Here is a tiny trained network, its code and every weight. The questions are about switching its units off for an input and a class, where a switched-off unit gives its printed mean instead of its output.

import numpy as np


def w(rows, s, z=0):
    codes = np.array(rows[::2]) - 128.0
    scale = np.full(codes.shape[1], s)
    scale[-1] = z or s
    return codes * scale


def f(y):
    return y / 2 * (1 + np.tanh(0.7978845608 * (y + 0.044715 * y**3)))


def log_softmax(a):
    a = a - a.max(-1, keepdims=True)
    return a - np.log(np.exp(a).sum(-1, keepdims=True))


def net(x, mask):
    res = np.array(x, float).reshape(1, 5) / 4 @ E
    y = f(res @ A[0][:, :-1].T + A[0][:, -1])
    res = res + np.where(mask, y, B[0][:, -1]) @ B[0][:, :-1]
    return log_softmax(res[-1] @ U[:, :-1].T + U[:, -1])


A, B = {}, {}
E = w([
[83,65,159],'x0',
[205,79,125],'x1',
[129,127,128],'x2',
[128,127,128],'x3',
[93,100,10],'x4',
],0.012)
A[0] = w([
[89,72,228,118],'neuron 0',
[153,111,147,72],'neuron 1',
[129,125,108,153],'neuron 2',
[103,141,112,86],'neuron 3',
[164,193,30,99],'neuron 4',
[210,243,142,145],'neuron 5',
[172,57,52,32],'neuron 6',
[136,105,100,110],'neuron 7',
[98,119,106,87],'neuron 8',
[143,142,45,135],'neuron 9',
[193,225,172,209],'neuron 10',
[103,113,134,90],'neuron 11',
[108,101,170,94],'neuron 12',
[2,175,34,101],'neuron 13',
[93,83,101,64],'neuron 14',
[54,20,71,2],'neuron 15',
[245,75,185,84],'neuron 16',
[80,153,96,93],'neuron 17',
[85,65,230,115],'neuron 18',
[173,37,17,11],'neuron 19',
[139,90,99,62],'neuron 20',
[162,182,76,106],'neuron 21',
[108,138,122,98],'neuron 22',
[147,116,142,90],'neuron 23',
[173,93,163,56],'neuron 24',
[165,195,25,98],'neuron 25',
[149,77,78,91],'neuron 26',
[55,158,89,85],'neuron 27',
[35,222,187,163],'neuron 28',
[163,99,156,68],'neuron 29',
[83,210,221,206],'neuron 30',
[149,177,68,88],'neuron 31',
[142,136,106,86],'neuron 32',
[107,167,171,154],'neuron 33',
[68,42,72,30],'neuron 34',
[165,180,164,175],'neuron 35',
[133,114,130,116],'neuron 36',
[149,112,43,69],'neuron 37',
],0.015,0.0044)
B[0] = w([
[169,56,188,203],'neuron 0',
[145,112,110,134],'neuron 1',
[108,132,130,142],'neuron 2',
[118,118,110,137],'neuron 3',
[74,60,176,207],'neuron 4',
[200,219,52,209],'neuron 5',
[88,178,193,195],'neuron 6',
[108,142,139,146],'neuron 7',
[117,137,100,145],'neuron 8',
[63,107,163,198],'neuron 9',
[188,228,76,215],'neuron 10',
[134,123,112,132],'neuron 11',
[146,98,143,150],'neuron 12',
[80,87,4,252],'neuron 13',
[113,167,92,158],'neuron 14',
[84,238,58,212],'neuron 15',
[206,63,24,209],'neuron 16',
[104,110,88,163],'neuron 17',
[168,51,189,206],'neuron 18',
[49,197,210,228],'neuron 19',
[127,148,148,145],'neuron 20',
[114,76,135,171],'neuron 21',
[119,122,122,131],'neuron 22',
[144,117,117,131],'neuron 23',
[178,92,96,153],'neuron 24',
[77,56,179,211],'neuron 25',
[95,161,166,173],'neuron 26',
[112,99,63,183],'neuron 27',
[172,146,249,226],'neuron 28',
[163,98,105,145],'neuron 29',
[168,192,213,231],'neuron 30',
[76,95,150,170],'neuron 31',
[121,116,135,132],'neuron 32',
[152,149,166,168],'neuron 33',
[82,210,67,201],'neuron 34',
[188,176,97,178],'neuron 35',
[137,126,130,128],'neuron 36',
[88,114,191,193],'neuron 37',
],0.047,0.013)
U = w([
[103,254,148,171],'0',
[42,33,71,144],'1',
[125,103,205,211],'2',
[78,154,7,104],'3',
[145,156,26,145],'4',
[61,115,199,96],'5',
[155,34,101,5],'6',
],0.0085,0.0026)

Each question gives the input, the list of numbers given to net, and the class t.
The units are the neurons (one row each of A and B). Each row of codes is followed by its name. A weight is (code - 128) times the scale printed after its matrix; where a second scale follows, it is the last column's (A, B and U).
mask holds one flag per neuron, in row order. A switched-off neuron (its flag False) gives its mean, the last column of its row in B, instead of its output. The means were averaged over made-up inputs and are rounded, as every weight is.
A unit's drop is (log p(t) with every unit on - log p(t) with that unit switched off) / (log p(t) with every unit on - log p(t) with every unit switched off).
The circuit of an input: a set's keep is (log p(t) with only the set's units on - log p(t) with every unit switched off) / (log p(t) with every unit on - log p(t) with every unit switched off). Starting from the 12 units with the biggest drops (on a tie, the unit counted first), units are removed one at a time, each time the one whose removal leaves the highest keep (on an exact tie, the one counted first), for as long as the keep stays at least 0.8.
circuit, biggest first: the units of the circuit, biggest drop first
top k neurons: the k neurons with the biggest drops, biggest first
drop when u is switched off: that unit's drop, to one decimal
input [6,-1,0,4,7], class 3: circuit, biggest first => neuron 13
input [-2,1,-6,7,-4], class 4: top 2 neurons => neuron 19; neuron 16
input [-7,1,-7,2,-1], class 4: top 2 neurons => neuron 19; neuron 28
input [1,-7,7,2,8], class 3: top 2 neurons => neuron 15; neuron 34
input [-3,1,-6,7,7], class 5: top 3 neurons => neuron 19; neuron 6; neuron 16
input [1,5,2,-1,-2], class 6: top 2 neurons => neuron 15; neuron 34
input [2,0,8,4,6], class 3: top 2 neurons => neuron 13; neuron 28
input [-2,1,1,3,-5], class 4: top 2 neurons => neuron 16; neuron 19
input [-3,4,-5,2,1], class 5: top 2 neurons => neuron 13; neuron 15
input [7,-5,-8,2,8], class 3: drop when neuron 11 is switched off => 0.0
input [-4,0,-3,-4,8], class 1: drop when neuron 13 is switched off => 1.4
input [-6,2,-5,-8,7], class 5: drop when neuron 19 is switched off => 0.6
